Here is a tiny trained network, its code and every weight. The questions are about switching its units off for an input and a class, where a switched-off unit gives its printed mean instead of its output.

import numpy as np


def w(rows, s, z=0):
    codes = np.array(rows[::2]) - 128.0
    scale = np.full(codes.shape[1], s)
    scale[-1] = z or s
    return codes * scale


def f(y):
    return y / 2 * (1 + np.tanh(0.7978845608 * (y + 0.044715 * y**3)))


def log_softmax(a):
    a = a - a.max(-1, keepdims=True)
    return a - np.log(np.exp(a).sum(-1, keepdims=True))


def net(x, mask):
    res = np.array(x, float).reshape(1, 4) / 4 @ E
    y = f(res @ A[0][:, :-1].T + A[0][:, -1])
    res = res + np.where(mask, y, B[0][:, -1]) @ B[0][:, :-1]
    return log_softmax(res[-1] @ U[:, :-1].T + U[:, -1])


A, B = {}, {}
E = w([
[250,96,91,121,51,180],'x0',
[121,115,129,132,114,116],'x1',
[180,72,124,190,223,52],'x2',
[169,199,200,237,67,112],'x3',
],0.014)
A[0] = w([
[90,183,179,171,115,78,107],'n1',
[188,132,69,155,122,105,100],'n2',
[175,106,127,174,31,129,77],'n3',
[169,83,72,90,74,148,167],'n4',
[100,198,159,169,154,91,124],'n5',
[66,184,197,95,91,185,235],'n6',
[155,127,129,102,119,71,100],'n7',
[8,123,105,79,199,107,227],'n8',
[76,201,74,39,21,165,254],'n9',
[186,155,137,163,211,25,138],'n10',
[105,45,60,120,196,130,125],'n11',
[87,147,203,108,85,159,216],'n12',
[181,30,47,137,150,156,129],'n13',
[1,203,137,141,106,153,171],'n14',
[116,164,83,70,79,200,215],'n15',
[142,143,93,60,88,100,130],'n16',
[177,43,105,59,127,134,127],'n17',
[235,148,162,140,94,156,47],'n18',
[104,118,82,55,109,143,173],'n19',
[145,52,108,208,166,65,179],'n20',
[236,180,130,235,72,175,27],'n21',
[53,109,148,49,173,129,152],'n22',
[103,169,212,243,185,62,138],'n23',
[101,101,135,126,99,122,143],'n24',
[181,67,108,160,159,132,138],'n25',
[185,88,49,93,143,198,101],'n26',
[88,176,210,140,106,100,146],'n27',
],0.013,0.0079)
B[0] = w([
[152,194,103,127,62,155,183],'n1',
[137,130,192,82,167,109,163],'n2',
[60,53,124,121,176,145,186],'n3',
[134,130,94,54,84,37,195],'n4',
[109,216,64,118,64,122,182],'n5',
[178,77,96,194,106,169,213],'n6',
[133,148,140,111,138,131,133],'n7',
[36,19,185,125,231,152,253],'n8',
[95,133,2,151,127,96,249],'n9',
[64,244,129,37,117,82,220],'n10',
[145,118,199,135,179,118,212],'n11',
[214,79,84,200,106,173,189],'n12',
[162,188,182,60,106,110,204],'n13',
[204,87,134,217,117,154,213],'n14',
[95,92,41,101,111,60,212],'n15',
[128,129,83,109,97,113,159],'n16',
[178,155,156,89,60,96,194],'n17',
[50,80,148,123,167,121,188],'n18',
[122,96,65,82,128,66,191],'n19',
[87,211,185,81,148,90,218],'n20',
[49,26,169,157,218,132,221],'n21',
[118,83,117,140,177,103,209],'n22',
[77,213,69,108,121,142,238],'n23',
[118,89,95,117,125,134,136],'n24',
[157,153,200,64,143,92,181],'n25',
[157,169,125,97,42,130,194],'n26',
[207,137,91,150,37,178,185],'n27',
],0.0098,0.023)
U = w([
[76,16,94,139,179,124,254],'0',
[92,207,32,64,85,70,137],'1',
[46,135,217,101,232,122,163],'2',
[246,165,198,64,111,78,41],'3',
[179,159,98,177,78,187,22],'4',
],0.011,0.0028)

Each question gives the input, the list of numbers given to net, and the class t.
The units are the neurons (one row each of A and B). Each row of codes is followed by its name. A weight is (code - 128) times the scale printed after its matrix; where a second scale follows, it is the last column's (A, B and U).
mask holds one flag per neuron, in row order. A switched-off neuron (its flag False) gives its mean, the last column of its row in B, instead of its output. The means were averaged over made-up inputs and are rounded, as every weight is.
A unit's drop is (log p(t) with every unit on - log p(t) with that unit switched off) / (log p(t) with every unit on - log p(t) with every unit switched off).
most important unit: the unit with the biggest drop
k most important neurons: the k neurons with the biggest drops, biggest first
drop when u is switched off: that unit's drop, to one decimal
input [0,-2,6,0], class 2: most important unit => n9
input [1,-3,-7,8], class 0: 3 most important neurons => [n21 n3 n18]
input [0,7,8,3], class 1: 3 most important neurons => [n8 n23 n10]
input [6,-5,6,1], class 2: 2 most important neurons => [n21 n18]
input [0,6,-6,-1], class 0: 2 most important neurons => [n10 n23]
input [-7,-4,1,-8], class 2: 2 most important neurons => [n11 n9]
input [-8,-5,-6,0], class 0: 2 most important neurons => [n8 n22]
input [8,2,1,-2], class 3: 2 most important neurons => [n23 n13]
input [1,1,6,6], class 2: 2 most important neurons => [n21 n9]
input [1,-4,0,2], class 0: 2 most important neurons => [n20 n10]
input [8,0,6,-1], class 3: drop when n3 is switched off => 0.0
input [-4,-3,0,-8], class 0: drop when n22 is switched off => 0.1
input [-7,-1,0,3], class 4: drop when n14 is switched off => 0.2
input [7,-4,-6,2], class 0: most important unit => n21
input [-5,-4,-8,1], class 4: drop when n14 is switched off => 0.2
